(in the rows, 128 means zero)
Each row has a class, written after it.
[171 130 140 146 167 104  98  97  89  86 119 181 147 143 130  68 145 164
 120 143  98 140 156 131 121 160 132 111 152 172 117 139 138 171 127 193
 103  91 116 138 153 159 120 130  96 130 149 160 132]
Rulus
[162 140 134 132 119 119 122 119 122  66 108 112 148 126 120 131 149 152
 132 133 134 133 141 100 144 142 161 139 150 116 118 155 148  97 105 180
 140 118  96 118 118 142 111 111 134 143 134 112 115]
Rulus
[144 157 136 161 111 113 132 147 152 126 176 150 145 130 172 131 147 121
 101  99  75 115 129 154  81 116  87  92  94 141 127 144 167 167 132 141
 111 132 123 170 110 113 148 112 112 110 144 136 100]
pemet
[120 125 147 131 148 124 117 114  83  52  87 122 126 112  94 129 138 181
 106 144 141 130 150 101 150 164 167 141 183 140 112 149 149 123 104 146
 139 111  99 104 149 172 109 123 129 122 134 124 119]
Rulus
[156 126 141 163 118 130 128 137 124 102 103 113 120 102 112 129 158 157
 106 149 135 119 142 114 117 142 135 130 126 147 130 130 146 133 134 139
 137 116 126 102 136 125 119 140 118 129 157 129 142]
mibu
[187 142 125 119  98 116 154 128 191 165 180 163 141 151 184 109 143  61
 165  89  91 124 102 153 106  98  90  93  58 109 125 142  98 129 147 171
 106 142 116 181  89  81 119 108 105 151 120 146 104]
dazov
[ 86 126 105 128 145 130 126 136 108 170 172 158 127 114 145 151 113 117
 114  95  96 122 131 162 105 124  98 100 107 116  73 121 142 168 132  45
  91 132 134 133 143 126 128 114 128 113 124 156  66]
Pidan
[114 129 127 145 152 132  98 124 114 110 140 142 124 127 112 139 122 152
 116 110 121 111 145 135 118  94 134 137 146 111 189  90 156 144 135 112
 171 156 119 135 127 134 176 163 144  95 131 102 133]
pemet
[112 175 139 153 132 105  99 102 137  70 153  96 152 159 131 114 153 165
  98 147 107  99 144 144 117 109 113 109 124 141  89 115 251 134 109 142
 131 153 100 143  99 106  97 105  89 109 159 129  65]
pupup
[151 124 128 123 126 113 163 160 181 115 156 184 104 160 158 146 120  83
 131  98  98 103  94 100 104 123  97  99 101 101 168 132 116 127 132 152
 173 135 134 160  69 124 171 120 143 118  98 114 146]
dazov
[191 132 143 146 106 124 150 159 168  99 117 144 101 140 131 137 134 122
 138 127 152  99 110  85 117 121 134 145 125  97 230 126 130  95 122 200
 208 135 130 134  77 122 180 162 155 117 125  86 185]
fut
[205  97 140 106 127 145 111 108 121 108  82 143 133 126 114 109 123 117
 174 108 141 166 135  98 149 118 182 138 158 128 197 157  41  93 121 204
 156 105 127 122 155 141 139 132 150 172 106  90 186]
Pidan
[159 118 109 135 145 143  61  72  87 116 131 136 172 109 126 107 136 140
 166  93  82 163 184 165 124  82 170 115 142 133 133 125 102 157 126 132
 109 135 108 155 184 133 114 112 135 152 136 113 110]
Pidan
[147  95 161  96 157 137 130 136 136  84  76 160 101 161 100 106 103 119
 144 119 135 132 111  70 150 154 159 142 171 154 190 137  73 111 119 197
 176 106 136 139 135 159 144 139 135 144 102  87 228]
dazov
[100 165 104 135 116 123 103 114 145 161 161  80 157 142 119 130 136 125
 121 139 114 129 134 164 121 103 109 131 108 137  78 113 188 123 132  99
  86 146 132 146 141  81  91 128  87 144 149 127  86]
firat
[165 103 125  97 138 129 148 156 160 192 143 199 112 173 141 110  99  82
 176  87 146 118  85 106 125 106 111 128 116  98 225 112  49  91 147 173
 161 139 143 125  78 126 180 175 151 134  82 118 186]
Pidan
[ 77 142 130 137 153 126 102 120 102 150 161 140 126 130 127 121 127 147
  99 136 109 107 142 155 111 125 102 132 117 142  78  93 193 182 139  69
 104 152 118 156 153 123 126 132 109  97 168 155  84]
pemet
[107 128 149 117 107 154 125 146 121  83 100 105 108 116 109 145 142 147
 116 146 134  93 137  86 148 156 162 169 132 116  66 129 168 122  98 104
 148 144  95 143 143 137  88  96 147 120 172 106 111]
dazov
[143 148 128 150  99 143 145 156 106 165 114 109 129  93 117 130 157 152
 101 177 159 119 128 132 135 164 122 146 107 133  63 122 164 130 135 107
  83 114 130 106 156 111  84 143 110 126 193 156  97]
firat
[137 125 149 104 107 132 140 151 158  86 118 139 112 140 133 149 118 112
 143 102 127 122 112  76 131 127 156 144 138 124 160 152 106  95 101 170
 157 123 117 145 102 134 137 101 163 140 112  79 170]
kolo
[ 87 124 122 117 162 112 102 123 128 126 152 138 111 136 112 137  99 130
 122 118 112 134 135 125 111 121  99 139 148 140 145 108 134 144 133  93
 137 146 118 159 134 142 154 117 125 125 127 131 135]
Rulus
[121 112 104 101 166 110  65  89 128 157 131 110 126 142 106  88 109 125
 146 142 116 155 147 136 133 105 116 135 143 161 142  89 121 123 148 136
 122 135 142 150 175 114 122 141  90 157 144 147 153]
mibu
[121 120  35 114 119 157  76  87 105 196 169  93 181 100 126 169 125  96
 169  95  88 178 169 176 147  78 163 121 120  69  70 116  98 118 133  54
  61 143 121 142 176 105  88 125 165 169 122 121  62]
firat
[120 117 115 123 154 135 107 118 114 142 161 155 154 121 132 122 111 131
 150  79  80 135 137 158 120 103 126 110 137 141 124 122 102 154 135 120
  93 129 122 152 149 142 134 129 129 123 121 137 136]
nuzu
[172 153 140 168  96 133 147 142 133  92 106  72 125  79 112 162 155 153
 104 129 175 123 130 133 128 100 141 138 122 104 172 134 155  82 124 144
 174 135 121  92 121  96 146 143 124 135 128 100 105]
Pidan
[168 123 110 159 171 113  46  87  96  67 111 132 141 125 103  97 127 181
 126 140 105 161 182 136 116  97 139 139 166 162 226  95 142 156 137 172
 170 116 132 146 184 152 177 165 105 134 152 115 179]
Rulus
[196 129 143 173 121 127 139 138 133  83 129 157 135  97 140 132 146 132
 113  99 114 121 128 152 106  94 121  98 118 126 221 129 112 134 136 179
 173 133 116 139  99 134 178 143 123 121 110 112 135]
dazov
[ 73 144 168 125 116 137 134 154 106 107 112 120 112 122 105 129 140 169
  87 157 144  87 130 109 123 173 123 158 119 146  21 127 211 154  99  69
 112 131 108 126 148 137  80  90 116 111 187 141  82]
Pidan
[136 146 180 138  98 124 181 175 173  97 122 128 110 145 149 126 142 125
  87 153 137  99  88  93 107 175  99 128 113 166 114 160 173 127 110 168
 138 114 127 139  96 116 116  93  99 112 146 134 139]
nura
[172  99 194 111 179  99 145 118 132 140 104 217  86 179 134  65 102 114
 145 133 128 123  89 105 117 159  96 109 144 200 202 135  76 154 158 219
 148  97 156 149 129 149 176 138  90 131 111 145 229]
nuzu
[ 76 138 106 120 112 131 125 148 139 137 141  74 117  95  91 182 106 134
 108 131 154 139 132 138 138  96 119 153 143 104 130 110 163  88 118  67
 139 156 115 122 128 122 135 120 141 132 131 103 100]
firat
[115 122  79  82 150 108  96  79 133 177 199 178 163 173 158 106 108  81
 196  62  71 151 132 169 130  67 129  97 102 106 110 111  94 138 137 131
  65 150  96 171 110 118 107 112 132 157  94 144  97]
kolo
[ 98 129  98 125 119 128 116 136 128 164 152  91 124  80 122 164 115 121
 108 117 139 153 138 156 125  98 109 136 126 100 126 114 138 114 138  74
 117 148 121 129 143 111 140 133 135 123 133 137  94]
pemet
[117 143 119 159 158 106 123 123 125 135 147 136  99 131 128 133 126 136
  92 141 125 114 125 144 104 121  94 110 118 128 153  95 179 162 148 113
 151 128 160 130 131 107 161 164 101 104 136 141 126]
fut
[107 129 144 129 149 121 141 139 150  88 128 148  93 164 113 145 101 129
 109 123 124 105 103  90 116 131 123 116 149 128 167 116 154 128 119 131
 186 134 136 136  98 139 164 130 142 101 101 106 148]
pupup
[ 83 152 120 121 102 116 137 156 162 149 163  99 122 117 124 165 118 120
 106 131 130 125 125 143 118 112  92 136 116 120 100 121 180 111 121  76
 119 151 114 142 109 114 125 101 123 131 141 119  90]
firat
[137 154 157 154 138 101 155 142 119 133 142 150 130 135 152  89 140 151
  85 154 133 109 113 154 106 165  83  87 112 165  79 129 196 158 129 166
  87 108 131 117 112 121 110 125  72 103 145 193  93]
pupup
[107 127 185 124 140 111 163 161 157  90 134 204  75 169 147 121 120 123
 110 131 122  91 107  86  97 164  91 124 117 165 133 139 144 163 123 142
 139 119 127 151  86 153 149  97 131 115 126 119 171]
kolo
[158 115 112 145 147 151  76 108  71  81  91 120 142 102  92 129 139 177
 142 125 126 139 169 110 145 117 185 162 167 117 165 110 116 132 120 136
 155 122 112 121 178 155 135 154 157 125 158 103 146]
Rulus
[192 113 129  92  96 118 172 172 195 158 155 190 116 162 172 118 115  64
 172  94 110 145  90  82 106 142  95 118 102 104 188 166  31  93 131 201
 132 115 128 164  73 140 168 112 156 156  99 133 175]
Rulus
[145 108 157  89 123 143 176 144 140 190 129 178 105 137 146 106 101  72
 162  97 135 138  83 112 133 157 117 111 119 137 106 162  43 121 131 142
  88 117 126 143 121 124 106 100 133 142 100 155 139]
pupup
[161 147 144 151 117 115 178 176 170 131 145 144 106 133 140 142 137 131
 110 125 157  85  79 121 110 115  85 126 105 103 200 105 148 102 147 166
 180 134 142 107  66 112 182 180 125  96 121 135 150]
nuzu
[ 93 119 109 123 162 138  81  91 118 143 151 128 134 153 121 128 123 123
 147 113  98 136 160 149 120 101 132 132 131 122 118 106 138 157 143  84
 109 150 120 154 157 120 126 134 134 128 132 115 116]
pemet
[127 150 146 161 122 122 141 140 147 104 142 117 120 141 131 130 155 154
 108 154 116 101 126 129  99 131  96 128  99 144 103 121 189 148 138 120
 124 128 131 135 119 112 124 124 101 111 168 138 117]
nuzu
[117  94  82 125 188 124  78  99  79 142 103 116 104  77  73 141  92 145
 125 128 180 172 142 157 148  76 144 149 178 127 211  70  93 110 155 119
 145 116 149  93 182 134 167 198 135 134 104 133 177]
kolo
[202 143 138 159  86 137 170 175 139 137 116 121 129  87 140 130 164 141
 119 155 160 110  98 114 125 144 123 142  96 113 130 136 138 106 133 175
 131 101 137 100 118 111 130 152 127 120 173 149 132]
nuzu
[179 169 135 189 103 116 111 107 118  53 104  53 132  77 107 145 175 177
  92 170 166 125 144 141 122  92 146 148 114 138 150 110 207 114 131 157
 161 126 124 118 154  84 124 143  89 145 166 109 105]
kolo
[148 120  94  95 146 108 110  97 150 183 175 144 153 160 150  97 117  88
 173  96 110 140 125 148 137  91 118  99 122 108 146 111  95  93 147 169
 109 148 124 129  94 103 125 145 116 152  89 145 115]
mibu
[147 140 173  82 120 106 189 159 186 133 167 201 108 198 174  87 115  82
 131 123 109 115  81  94 119 173  73 103 107 135 141 167 109 129 126 207
 125 130 131 172  54 128 137  99 114 126 106 144 135]
pemet
[153 135 145 110 145  93 144 120 152 156 147 172 123 179 158  77 132 102
 131 141 128 134 103 128 124 153  96 103 116 139 116 143 139 126 145 199
 100 115 132 139 107 114 119 133  88 137 121 167 129]
pemet
[109 115 116 123 117 142 115 139 109 127 108  71 109  62  93 157 125 147
 107 140 152 143 148 122 143 131 144 151 155 129 102 123 128  98 120  92
 128 128 117 110 166 133 113 115 136 138 154 133 114]
mibu
[237 129 107 136 108 116 117 121 147 121 112 143 164 137 137 100 145 122
 163 132 138 168 125 121 142 120 156 114 135 118 195 152  89  75 132 252
 125  97 130 103 115 129 131 161 128 170 118 114 168]
firat
[114 131 150 129 125 117 122 144 130 117 134 139 108 114 141 119 126 137
  88 148 111 144 143 129 104 156  96 128 129 164  89 140 162 164 124 126
 104 115 120 163 152 144 131  92 117 121 171 150 121]
pemet
[136 109  87 113 123 159  87 119 129 112 129 127 145 124 106 163 119 114
 173  75 112 122 142 114 156  73 183 153 139  63 178 102  94  90 113 121
 176 169  91 142 113 135 135 143 188 135 115  66 135]
dazov
[ 90 108 146  91 125 136 182 166 179 184 177 187 103 170 166 144 106  59
 152  85 113 107  77 117 112 144  89 117 100 112 109 151  87 133 132  89
 100 148 115 146  72 124 117  86 146 124  88 136 121]
nura
[ 92 119 129 122 142 141 118 137 123  86 127 123 125 110 102 156 115 137
 117  93 109 115 135 126 133 105 149 129 154 126 137 123 130 128 113 108
 149 145 104 140 128 147 136 124 141 114 115  97 133]
dazov
[119 125 117 137 153 141  94 118  78 139 140 164 138 117 124 110 135 151
 138 111  97 116 154 139 116 138 128 138 132 137  86 115 122 176 131  82
  89 127 110 147 169 146 113 129 132 115 162 151 106]
Rulus
[ 89 147 146 164 129 140 131 137  90  69 103  85 110  93  92 156 160 188
  80 161 146 106 151 123 119 158 128 155 135 144  57 134 206 152 117  62
 114 123 106 109 163 134  92 111 115 110 182 132  81]
Rulus
[133 152 192 152 134 100 150 145 127  42  76 110 100 130  94 128 154 184
  47 189 186 111 126  92 136 175 126 139 166 150 153 136 200 102 115 185
 184 106 128  90 110 144 144 142 102 101 154 124 135]
pemet
[177 144 131 156 101 122 140 138 156 123 130 123 119 143 152 120 161 120
 134 148 127 123 125 112 105 137 115 129  90 121 126 141 154 133 134 168
 129 120 137 137 113 101 117 129 116 142 160 124 145]
fut
[148 130 115 152 127 152 101 128  97 111 106  97 140 103  96 138 136 163
 124 129 146 119 139 123 141 103 162 147 144 109 147  99 150 115 119 124
 150 139 117 114 146 122 121 159 147 113 151 113 126]
pupup
[101 130 120 116 172 111 107 104 104 138 125 122 134 141 102 106 120 148
 120 140 159 129 136 153 145 120 123 124 149 128 115 104 160 112 132 130
 119 129 131  98 137 125 118 157  97 132 113 146 106]
Pidan
[ 83 105 138  88 167 131 124 121 131 166 138 151 119 166 115 105  91 101
 137 110 128 131 102 130 138 133 120 131 153 154 144 117  95 135 131 125
 112 128 141 139 138 125 120 131 106 127  98 135 159]
nura
[167 125 107 136 129 127 148 136 131 178 146 147 131 120 155 123 135 108
 134 138 117 143 105 141 118 144 100 107  94 119  93 128 109 139 154 141
  88  96 164 127 148 108 123 144 108 134 143 179 121]
nuzu
[126 134 146 122 123 117 194 173 175 155 141 150  80 164 138 147 103  89
 110 130 153 106  57  95 114 155  84 112 109 115 135 133 135 110 134 141
 153 119 154 123  74 107 148 133 125 112 100 145 137]
pupup
[126 123 104 144 148 144  73  91  85 128 135 123 143 114 122 111 142 145
 143 128  99 142 177 149 122 114 148 132 129 134  97 114 138 172 129 105
  92 135 121 146 177 132 101 125 133 141 163 121 118]
fut
[160 100 166 107 166 106 187 160 143 117  94 196  83 146 116 108 108 110
 115 123 181 119  80 102 146 159 116 105 159 128 217 132  75  85 139 218
 169 103 136  85  73 159 180 174 127 118  68 141 197]
dazov
[166 110  98 130 130 142 115 134 109 179 130 133 140  97 114 117 130 126
 150 109 143 132 123 139 138 101 140 134 124 106 162  96  81 110 148 136
 127 129 139 102 140 114 134 180 133 132 131 145 136]
mibu
[ 96 153 151 147 106 128 135 138  99  79 124  92 145  74 119 149 160 174
  76 139 123 104 151 129 133 166 138 118 134 142  12 149 209 133  94  96
  97 132  86 106 129 144  71  68 120 120 171 149  44]
mibu
[ 85 121 114 120 152 150  99 104 108 135 117  89 118 137  88 132 118 138
 140 132 145 125 140 129 142 108 148 146 148 119 114 101 145 119 128  82
 124 151 125 116 150 112  96 140 135 126 126 112 119]
pupup
[101 110 135 159 154 146 107 124  61 115 100 152 104  74 109 130 135 171
  97 144 133 132 157 145 121 149 137 136 136 166  81 120 135 182 132  78
  77 102 122 110 189 157 110 130 123 119 162 148 120]
kolo
[134 152  62 133 111 125 120 112 134 198 189 100 155 125 167 150 145  85
 154 112  90 137 122 155 110 108 100 114  72  83  46 126 142 140 145  74
  73 134 130 156 142  73  91 116 119 151 146 164  51]
Rulus
[201 122 109 130 160 102 111 103 133 162 154 187 156 175 154  64 118 105
 165 101 107 148 113 159 118  99 111  79 122 136 198 115  95 127 148 229
 111 112 135 133  99 119 150 167 105 139  93 155 152]
pupup
[191 145 156 157 119 119 148 134 138  89 112 139 117 118 129 123 150 134
 122 129 133 125 118 110 114 137 120 129 129 138 185 150 111 125 134 177
 166 111 128 132 120 120 154 131 111 135 129 122 145]
Rulus
[ 84 140 125 124 115 133 135 131 134 124 135  94 110 124 122 159 139 132
 124 139 149 114 129 118 130 119 128 150 106 110  72 115 167 117 126  78
 108 145 113 126 125 106  90 112 135 135 146 115  97]
kolo
[110 103 138 101 178 127 108 122 120 138 133 191 126 161 120  99  93 120
 145  84 103 132 131 128 119 120 124 108 158 152 175 125  82 145 127 140
 128 122 140 140 137 155 159 140 131 124  92 120 174]
Pidan
[165 120 120 140 149 130  98 127 126 143 146 200 147 157 137 103 117 128
 152 106  87 129 141 139 112 105 122 117 130 143 201 102 107 157 141 158
 135 132 127 154 123 148 171 159 137 124 127 114 166]
firat
[144 134 107 139 101 143 129 133 154 111 136 104 131 129 130 166 146 117
 158 102 119 122 135 103 124 109 145 145 113  79 138 148 119  98 122 113
 143 143 105 132 109 113 121 120 164 141 124  88 113]
Rulus
[103 114 158 103 146 115 147 159 152 111 131 173  82 149 123 129  94 117
 117 119 127 124 109  88 114 156  90 139 154 148 165 140 105 127 121 134
 157 122 123 155 103 166 166 106 140 123 115 122 169]
Rulus
[185 143 139 161 108 130 144 158 128 118 136 146 138 113 151 121 158 149
 120 140 119 104 118 128 107 132 112 126  98 130 128 125 159 143 132 168
 127 116 128 131 119 124 141 137 124 111 175 146 129]
nuzu
[ 75 157 132 158 111 126 118 147  98  83 118  52 114  58  94 174 142 186
  61 161 152 122 158 133 121 149 113 163 141 135  55 124 221 138 106  50
 127 128 103 118 164 134 106  91 118 115 189 136  66]
Rulus
[101 101 125 148 179 152  69 103  60  84 119 150 153  93  97 130 116 172
 109  96  86 139 170 161 124 114 169 119 187 171 153 114 116 185 114 104
 114 121 108 130 184 177 144 129 136 105 127 117 137]
nura
[ 97 115  85  75 163 121  76  78  97 179 189 154 184 145 144  86 114  95
 183  82  68 152 167 174 128  90 131  99 131 139  63 107  94 148 124 110
  55 165  99 175 143 131  78  90 131 157 111 160  72]
mibu
[116  93 123  87 178 126 100  98  96 130 146 195 149 142 127 101  95 134
 168  77  91 143 141 141 149 117 151 103 170 124 144 129  72 137 125 147
 106 129 110 131 130 183 140 127 155 120  88 137 143]
nuzu
[125  99 145 128 170 139 124 118  92 103 102 161 105  92  94 134 106 135
 120  96 134 132 133 140 141 117 148 121 167 136 186 118  69 141 136 121
 158 131 117 122 147 160 163 149 137 116  91 118 153]
dazov
[160 141 107 158 115 130 101 114 127  90 153 143 140 121 157 141 146 131
 128 117  66 136 158 129 102 121 139 110 107 117  98 140 164 176 115 131
 126 124 123 168 143 129 127  99 142 128 162 120 103]
fut
[181 131 139 189 122 137 138 153 100  85  91 125 120  76 122 130 177 169
  87 156 146 115 147 140 113 148 129 121 112 144 127 131 153 148 138 144
 122  96 128  97 154 131 126 156 108 118 172 139 130]
dazov
[128 151 142 123 130 102 136 129 152 104 164 156 137 159 162 106 144 119
 117 126  94  99 124 140 114 141  95  97 100 133  75 136 183 145 118 158
 109 140 100 158  88 125 106  92 100 123 139 152  86]
dazov
[161 127 130 138 167 108 117 106 106 123 118 155 124 133 120  88 126 145
 125 138 152 135 128 143 139 129 130 113 152 138 189 112 134 127 139 205
 139 116 137 103 124 137 149 181 100 127 115 144 161]
fut
[176 108 130 118 132 113 144 153 167 131 109 128 106 139 117 124 105 106
 130 142 179 155  93 101 133 118 123 145 146 129 252 115  88  75 138 207
 188 115 150 112 104 123 181 160 129 143  98 112 207]
nura
[102 111 122  71 126 137 118 120 155 134 131  99 121 158 102 139 102  95
 177  91 120 130 116  81 153 104 160 146 155 110 139 133  79  72 113 131
 153 155 116 146 113 117 108 108 153 155 101  83 154]
mibu
[104 127 104 136 160 123 102  99  97 128 158 125 165 106 121 131 128 145
 118 110 125 132 142 183 138  93 136 105 149 116 127 108 149 133 127 114
 105 145 104 106 122 133 121 136 116 111 107 146  71]
nura
[135 143 112 109 135  96 107 117 185 149 202 178 136 192 174 103 112  80
 161  95  64 133 125 136  83 100  63 108  92 134 154 122 126 154 138 146
 122 152 122 209  93 112 153 103 113 144 123 136 130]
Rulus
[212 123  66 168 146 150  58  86  89 156 149 148 183 126 150  82 140 140
 182  96  74 150 168 178 115  70 144 102 111 116 171  89 107 163 149 165
  99 122 126 149 162 111 130 174 129 133 150 133 126]
pupup
[114 111 135  85 137 135 119 126 138 160 164 182 139 171 167  94 106  82
 159  93  71 138 119 129 115 144 120 115 123 160  79 153  92 165 114 138
  70 122 120 184 138 134 101  71 127 138 126 144 135]
nura
[159 138  61 132  85 140 104 126 159 134 172 112 169 110 134 183 118 106
 164  61  90 163 150 161 121  37 142 117 113  72 222 114 111  96 123 118
 155 167 106 150 102 114 162 133 180 142 108  77 117]
firat
